In the rows, 128 means zero.
[127 115 109 122 154 112 138 106 146 156 159 131 137 124 137  84 153 154
 144 115 157 112 252 133  95 105 156  71  63 168 160 139 124 122 104 127
 123 147 129  76 129 105 142 121] | bobam
[142 130 142 113 103  64 190 133 126 155 145 106 102 148 142 128 120 162
  96 128 135  82 112 100 115 186 125  92  59  92 164 140 113 145 126 140
 136 140  99 139 162 149 165 144] | bame
[130 123 131 132 143 125 148 121 125 135 134 148 157 127 132 114 149 140
 127 144 148 117 134 115 132 121 127 162 116 141 122 117  82  91 120 136
 132 128 131 117 118 133 136 126] | seg
[122 123 129 118 133  94 175 117 156 146 131 112 118 137 136 131 136 165
 109 113 141  85 177 114 114 136 163  78  67 107 166 165 100 204 114 140
 134 154 101 111 139 145 158 133] | sikud
[138 120 133 147 129 157 154 120 192  85  43 103 135 116 108 128 118 106
  88 104 114 150 156 102 101  97 160 102 120 125 154 163 133 115 143  72
 145 128  82 130 154  89 124 136] | seg
[136 128 123 114 136 144 133 131 137 116 124 130 126 121 116 127 134 121
 120 123 140 104 161 111 120 112 121 136 124 154 130 138 111 111 123 106
 129 127 118 132 128 136 141  96] | metun
[128 110 114  96 132 106 155 166 128 136 181  93  88 110 139 116 101 132
 108  96 144 114 193 150  90 138 134  84 124 127 128 159 160 146 130 101
 122 115 122  94 138 134 145 105] | Fomez
[124 153 157 175 114 130 132 117 127 127  79 152 148 135 134 158 138 141
 146 160  87 143  24 140 163 130 136 143 144  53 141 151 100 217 121 168
 140 140 110 182 119 192 135 181] | sikud
[103 140 124 120 116 114 115 133 100 114 131  95 144 121 141  77 126 102
 139 114 142 109 122 127 102 155 151 121 127 163 144 135 161 103  99  93
 141  81 144  99 148 128 123  98] | metun
[144 116 137 158 133 161 112 133 111 131 125 177 149 107 121 154 147 137
 153 145  97 160 124 175 154  76 119 150 186 111 108 142  99 174 109 156
 117 141 129 168  93 166 134 147] | sikud
[136 121 122 141 121 149  98 142 136 102  95 130 147  97 129 130 138 111
 141 122 123 156 146 136 116 106 128 127 119 138 152 102 164 108 139 114
 127 115 133 109 127 108  86 137] | Vogu
[142 109 119 138 112 152 138 137 166 107  83 109 111 109 120 129 114 113
 110 115  98 152 148 127 103  97 131 115 131 118 148 138 168 141 127  95
 140 131 100 137 138  94 124 125] | Ves
[109 153 127  87 137 124 131 140 173 122 131 107  91 139 125 135 104 119
  92  96 167 106 163 108 113 135 133 103 140 135 134 135 147 138 156 109
 129 129 120  92 144 100 136  90] | Fomez
[118 133 136 117 127 140 100 140 122 119 119 148 137 127 139 119 150 123
 134 149 148 149 126 121 142 118 106 160 133 149 119  74 126  62 154 141
 129 115 146 113 122 102 112 106] | Fomez
[107 131 130 107 152 122 122 105 134 145 154 140 150 136 133 111 156 145
 131 117 171  96 198 124 140 105 154 132 112 169 134 108  92 122 101 142
 126 133 145  90 116 111 140  89] | sikud
[134 143 119  91 124 120 151 149 127 125 158 106  99 135 125 143 109 118
  89 107 171  84 104 112 118 165  95 153 127 146 125 115 142  98 122 100
 127 107 140 109 132 134 134  91] | Vogu
[138 115 120 142 120  81 188 128 107 173 166 144 117 135 150 123 128 183
 139 161 124  90  83 124 135 164 113 144  74  89 129 125  79 177 102 171
 138 153 116 151 111 187 179 146] | Ves
[149  98 131 156 121 101 164 117  94 127 124 112 130 107 136 105 102 130
 130 128  82 131 129 150 108 130 142 113 107 108 131 186 118 142 105  77
 133 125  94 143 137 151 167 162] | lolob
[159 121 134 142  97 145 128 149 144  92  78 126 105 124 122 178 101 116
 101 132  65 170  74 130 112 134 101 120 153  69 142 172 166 174 153 108
 125 135  90 173 139 141 122 179] | lolob
[147 105 115 123 121 126 166 139 137 140 143 115  99 118 127 130 111 139
 113 121 117 115 137 131 108 126 116 125 111 117 129 140 136 144 109 113
 136 136 112 138 125 130 155 117] | Ves
[134 135 131 131 135 178  77 122 133 127 113 174 150 142 123 139 177 126
 141 161 140 157 120 120 155 106  86 170 132 158 124  67 124  55 139 166
 123 136 162 133 106  93 100 115] | bobam
[150 103 128 159 132 152 145 134  85 116 123 139 150  90 120 107 133 118
 145 141  97 131 134 154 124  87 121 151 130 144 109 153 105  99  98  91
 133 112 117 165 114 163 154 119] | metun
[ 95 167 138 124 141 144  41 108 136 138 142 179 158 120 116 123 120  99
 161 114 149 151 164 162 153  87 149 128 219 156 119 103 142 165 121 158
 108 137 162 106 119  92  97 121] | bame
[146 119 132 124 112 116 131 120 121 121 110 137 137 137 140 135 151 142
 125 155 116 133 109  95 129 149 109 147  83 114 147  97 115  90 145 143
 130 136 121 131 132 119 121 147] | lolob
[112 141 133 122 129 130 124 134 109 125 147 114 121 125 123 131 104 103
 113 102 130 117  98 163 127 130 139 132 192 131 113 167 145 174  88 101
 127 103 143 124 132 142 141 108] | sikud
[127 142 139 112 146 136 132  86 154  92  97 106 128 134 103 113  95  86
  83  95 144  98 147  99 129  99 140 154 152 171 117 132 106  67 121  40
 130 120 109 114 150  73 147  81] | lolob
[102 153 130 148 131 142  68 118 155 129 109 159 150 121 130 140 119 129
 166 125 114 149 119 150 145 103 164 109 203 115 137 137 150 222 143 169
 111 147 131 119 121 122  84 162] | popod
[143  94 126 134 109  77 163 124  97 125 135  88 128 113 151  94 120 138
 127 129 102 123 138 126  92 163 146  95  60 110 159 154 141 116 111  93
 134 113 106 109 150 134 140 157] | lolob
[155  96 124 125 142 147 125 129 142 143 132 153 140 120 135 134 166 169
 145 143 123 130 198 117 142  77 126 143 102 150 136  94  96  93 146 155
 115 152 115 131 105 111 114 129] | popod
[115 128 121 154 139 137 110 117 108 142 154 147 147 101 130 101 108 122
 160 126 121 137 122 174 132  98 144 155 181 139 100 123 127 157  87 128
 128 123 144 129 109 134 140 120] | Ves
[119 141 132 167 120 143 109 141 153 121  85 162 149 120 126 163 121 125
 143 147  96 172  69 145 126 132 137 114 179  63 140 172 138 237 144 170
 129 147 115 148 119 166 106 195] | seg
[159 115 134 151 120 135 159 140  99 142 125 176 139 122 131 148 160 166
 148 181 104 113  84 116 145 131  85 161  88 100 123 124  62 128 128 168
 130 151 111 190  99 204 162 152] | metun
[156 135 140 137 113 135 141 118 170 100  66 132 111 135 116 173 115 126
  99 140  87 143  84  98 127 128 113 124 126  66 151 151 121 167 165 125
 130 158  81 166 138 132 127 173] | lolob
[122 122 139 150 125 133 109 135  87 131 127 159 154 109 144  98 146 128
 165 161 124 158 109 154 148 112 116 164 139 140 108  89 112  79 128 135
 130 110 146 129 113 134 125 125] | Fomez
[155 136 144 106 116 105 179 140 137 149 142 130  92 154 123 160 111 149
  81 124 127  90 109 102 135 152  95 127 104 104 133 146 102 132 133 129
 130 146  98 168 142 146 177 128] | bame
[124 116 125 160 131  95 149 110 134 136 107 128 160  97 144  93 141 152
 158 135 132 115 162 127 111 129 165  90  41 120 173 124 114 157 125 137
 136 146 113  97 137 138 123 164] | Vogu
[101 149 135 117 158 125 117  98 135 143 149 146 151 137 122 112 137 131
 129 113 170  93 175 137 153  95 158 145 152 167 116 128  81 146  97 131
 126 135 143 105 116 122 151  88] | sikud
[157  98 137 171 120 144 140 118 122 132  76 145 155 130 139 108 184 154
 146 172  99 156 144 114 138 107 112 136  37 137 155 100 101  43 134 139
 144 139 114 153 121 114 139 149] | bobam
[106 160 142 128 135 145 111 116 141 105 106 109 130 137 114 119  83  91
 102  97 130 107  78 133 143 107 150 158 217 160 106 156 143 124 118  68
 129 101 125 133 143 100 128  98] | popod
[132 122 125 117 131 117 113 109 138 134 132 152 135 128 132 139 140 141
 136 142 131 130 160 113 125 129 126 118 103 116 145 116 113 149 141 155
 117 159 124 108 121 113 116 148] | lolob
[ 92 142 131 131 166 140 106  90 157 124 115 138 177 126 121  73 135 105
 136 112 168 126 206 121 128  82 172 143 145 189 125 118 101  91 117 107
 137 125 137  76 128  74 125 100] | seg
[123 138 126 127 124 126 146 131 158 116 100 118 119 127 122 135 119 130
 121 118 122 101 134 103 109 140 144  89 107 110 157 166 127 181 134 121
 135 143  97 137 143 152 143 135] | metun
[114 135 139 108 124  96 116 119 107 149 158 129 146 136 141  91 142 133
 134 124 156 111 157 122 129 141 135 124  96 157 146  92 132  84 111 136
 130 115 148 101 143  96 125 110] | bame
[154  99 121 125 132 109 148 143  99 171 191 161 132 121 149 135 157 191
 158 160 124 108 137 138 144 129 114 146 109 120 122 106  87 141 129 191
 106 151 133 136  99 173 127 151] | popod
[116 118 117  93 114 125  94 153 133 128 149 123 129 127 146 139 166 139
 132 123 147 145 171 135 108 138 135 101 120 130 165 111 175 157 124 169
 118 117 155  83 126 111  80 121] | sikud
[ 99 125 118 104 131  98 131 127 147 126 154  76 117 120 139  93  91 117
 119  85 147 100 178 142  95 135 190  71 139 149 154 176 180 185 108  90
 121 111 123  74 160  97 110 112] | popod
[135 123 114 108 104 106 151 155 131 146 156 119  97 143 144 143 124 151
 116 135 131 114  93 114 114 174  99 136 112 102 141 119 150 155 121 153
 136 128 127 131 128 145 139 124] | Ves
[118 162 123  92 101 146 100 164 178  89  95 101  96 142 122 173 115 101
  94 107 134 124  88  91  97 171 118  96 153 102 165 141 196 182 161 141
 129 120 123 122 156 127  87 120] | metun
[117 137 138 123 133 130  81 119 119 143 141 164 158 125 128 110 144 123
 152 130 142 142 164 143 147 103 133 135 152 153 133  88 128 113 122 152
 119 132 150 118 125 100 112 120] | bame
[ 97 153 148 168 132 135  98 123  86 126 124 155 160 103 137  96 104  99
 168 142 122 148  71 180 156 109 141 161 212 135  85 122 117 130 112 121
 129 103 150 134 118 147 134 126] | Fomez
[ 94 162 149 151 146 133  85 100 138 135 103 183 169 124 135 114 150 137
 169 159 153 139 109 122 168 106 143 150 145 130 118  71  82 130 153 185
 127 152 146 116 114 121 110 131] | Fomez
[118 106 121 167 119 120 107 117 107 133 117 137 169  99 150  73 149 134
 181 147 110 163 141 149 122 110 156 136 113 139 141  86 138 113  98 142
 139 117 139 115 122 111 112 138] | Ves
[115 140 127 141 114 124 121 127 122 127 125 122 126 123 131 115 107 112
 132 127 121 130  66 141 128 140 127 157 174 120 117 115 150 145 105 123
 137 111 139 134 131 130 131 118] | Ves
[149 114 133 109 116 119 144 137 159 129 112 118 111 128 124 138 129 136
  97 110 122 129 194 111 106 117 130  82  85 122 168 129 144 127 144 119
 128 143  99 130 151  94 133 133] | bame
[136 116 116  99 162 125 156 116 182 145 149 152 131 130 119 137 152 161
 108 127 175  99 229  95 121 103 134 119  91 140 140 128  72 136 144 159
 119 172 113  95 115 116 137 116] | seg
[112 128 140 142 135  95 178  99 111 139 130 103 138 125 131  90 114 129
 116 111 135  81 128 139 128 131 174 116 105 137 133 169  89 155  76  84
 142 119 116 122 146 142 178 113] | sikud
[131 118 123 101 136 133 113 144 122 143 173 142 127 126 135 147 157 149
 127 125 149 123 168 144 130 117 121 134 141 134 129 116 122 148 114 165
 112 132 150 109 110 139 116 111] | sikud
[145 104 108 107 137 104 175 152 149 157 173 136 115 125 135 143 141 174
 118 128 143 112 195 121  98 146 128  93  81 101 150 168 114 183 133 162
 122 156 111 107 119 162 141 150] | seg
[137 125 123  96 118 130 117 147  94 117 161 117 106 134 126 143 105 102
 104 123 126 126  89 137 123 147  85 170 180 137 101 133 152  90 117  93
 118 101 143 127 123 124 129 110] | lolob
[123 123 124  97 121 118 137 156 156 125 130 112  94 125 134 140 126 136
 106 121 146 128 165 115 107 144 120  95 105 116 148 126 155 132 161 131
 126 132 117  98 140 112 121 116] | Fomez
[120 143 119 132 122 137 113 135 155 137 127 141 110 129 125 152 103 128
 129 124 121 134  98 139 126 131 123 128 180  97 128 138 149 212 128 155
 130 146 125 137 118 138 130 136] | Ves
[118 136 125  97 123 122 110 158 125 153 168 161 109 131 143 156 146 152
 142 153 157 132 126 129 136 153  93 134 138 109 125  90 133 151 158 196
 113 142 152 105 109 144 108 124] | Fomez
[144 106 123 123 119 135 113 133 113 100 117 110 128 116 131 119 122 109
 115 122 104 156 150 134 108 114 122 136 136 140 133 137 158  86 127  82
 127 108 117 119 133 101 120 128] | lolob
[111 158 123 120 124 130 103 132 139 150 152 163 116 143 131 159 120 139
 139 144 144 119  57 126 147 154 103 161 183 100 114  93 128 195 125 196
 122 150 152 135 109 145 121 127] | Ves
[114 148 133 146 128 151  75 117 157 117  79 177 170 116 131 144 167 135
 167 156 144 151 118 115 151 110 129 144 120 125 157  60 124 142 161 188
 123 155 144 112 114 113  69 153] | Vogu
[107 158 158 161 117 134  73 111 110 120  92 147 169 122 128 107 118  95
 151 128 110 159  74 153 150 115 148 137 187 128 129 110 143 130 123 131
 134 111 143 144 142 111 110 144] | bame
[141 121 127 129 127 120 139 124 132 122 127 119 112 122 120 140  92 119
 110 113 104 126 138 139 110 126 129 110 149 106 128 181 134 170 123  93
 124 139 100 135 132 136 148 144] | lolob
[170  78 121 125 101 125 158 169 104 120 127 103 118 120 150 127 154 161
 121 142  87 144 126 124 114 129 107 139  82 126 150 123 154  63 137 110
 128 100 107 147 131 127 114 144] | popod
[107 130 146 166 122 127 119 118 135 113  65 130 151 109 138  95 125 118
 148 138 110 156 120 136 130 110 159 110 121 122 143 123 128 127 146 111
 143 123 111 122 140 115 128 145] | Fomez
[124 150 128 111 132 134 150 122 190 111 100  82  85 152 110 146  97 108
  63  89 143 100 136  98 102 146 132  78 115 125 154 174 164 146 135  92
 135 138 105 115 164  93 145 105] | bobam
[ 87 150 127 160 128  96 125  99  98 158 153 141 151 118 139  84  98 126
 172 133 132 109  71 162 136 153 165 134 167 120 115 138 124 202  76 141
 140 125 148 119 126 150 151 132] | Ves
[133 115 130 137 124 121 142 144 140 140 120 151 114 112 136 142 132 154
 139 147 118 140 140 135 122 128 122  96 109  89 138 133 116 176 157 161
 123 159 110 130 120 151 135 157] | Fomez
[146 114 112  95 136 134 150 153 190 131 130 135 106 136 124 173 144 156
  96 124 147 128 194  97 102 129 115  99  98 100 158 153 127 169 162 162
 121 162 102 111 125 123 118 141] | seg
[ 85 152 129 117 129  97 103 124 145 138 133 126 130 127 149  99 119 128
 144 120 163 119 155 127 117 149 161  88 130 130 149 121 144 167 141 145
 129 128 138  72 141 115 116 120] | Fomez
[121 150 134 130 117 123  98 117 142 111 104 136 129 135 127 150 108 112
 126 130 116 142  80 122 125 148 129 124 167  96 138 134 145 182 144 143
 122 140 124 127 138 127 108 156] | lolob
[120 120 114 134 118 108 134 132 144 136 135 107 116 113 139 110 107 132
 132 113 121 127 138 141  96 139 154  94 130 108 150 144 163 198 112 131
 135 132 120 108 138 128 127 136] | Ves
[115 138 134 141 121 124 114 127 132 132 122 133 134 123 132 130 110 129
 144 125 109 126  93 143 134 128 154 115 172 113 133 151 146 189 130 138
 120 131 125 129 133 130 107 156] | popod
[108 138 119 101 109 110 116 135 114 125 148 100 131 146 150  89 144 127
 123 131 164 116  88 101 122 167 115 170 120 161 137  55 159  51 109 133
 145  90 161  93 138  90 105  81] | Ves
[107 152 125  88 149  86 184 118 140 149 183 110 115 157 126 117 104 137
  82 107 193  52 120  97 122 176 134 139 124 143 115 159  87 132 107 118
 134 125 131  94 139 142 172  92] | seg
[107 129 120  99 139 100 146 140 163 134 157  88  94 115 134 109  94 125
 104  88 162 101 211 133  87 137 168  59 107 126 146 160 150 171 137 104
 125 130 113  73 149 110 140 107] | Fomez
[139 129 120 135 121 129 119 144 141 143 139 144 111 131 128 157 133 140
 131 141 119 137 114 142 115 152 111  90 133  92 146 154 151 189 134 173
 118 151 133 132 124 151 119 156] | bobam
[ 79 165 123 144 138 136  60 106 111 129 143 124 146 130 123  87 102  76
 145 108 151 135 102 173 135 136 152 114 207 161 116 144 180 171  91 119
 128 106 180  81 133 108 103 101] | bobam
[ 95 156 137 156 165 119 126  89 118 152 144 174 173 123 114 107 110 118
 154 136 152 103  98 150 160 113 155 158 196 133  90 163  62 178  99 142
 130 144 141 124 107 154 156 133] | seg
[109 153 145 137 113 149  36 136 114 120 118 163 166 122 134 128 142 102
 162 136 120 187 105 154 142 116 129 140 197 132 136  77 176 125 136 170
 119 111 164 122 127  99  70 142] | bame
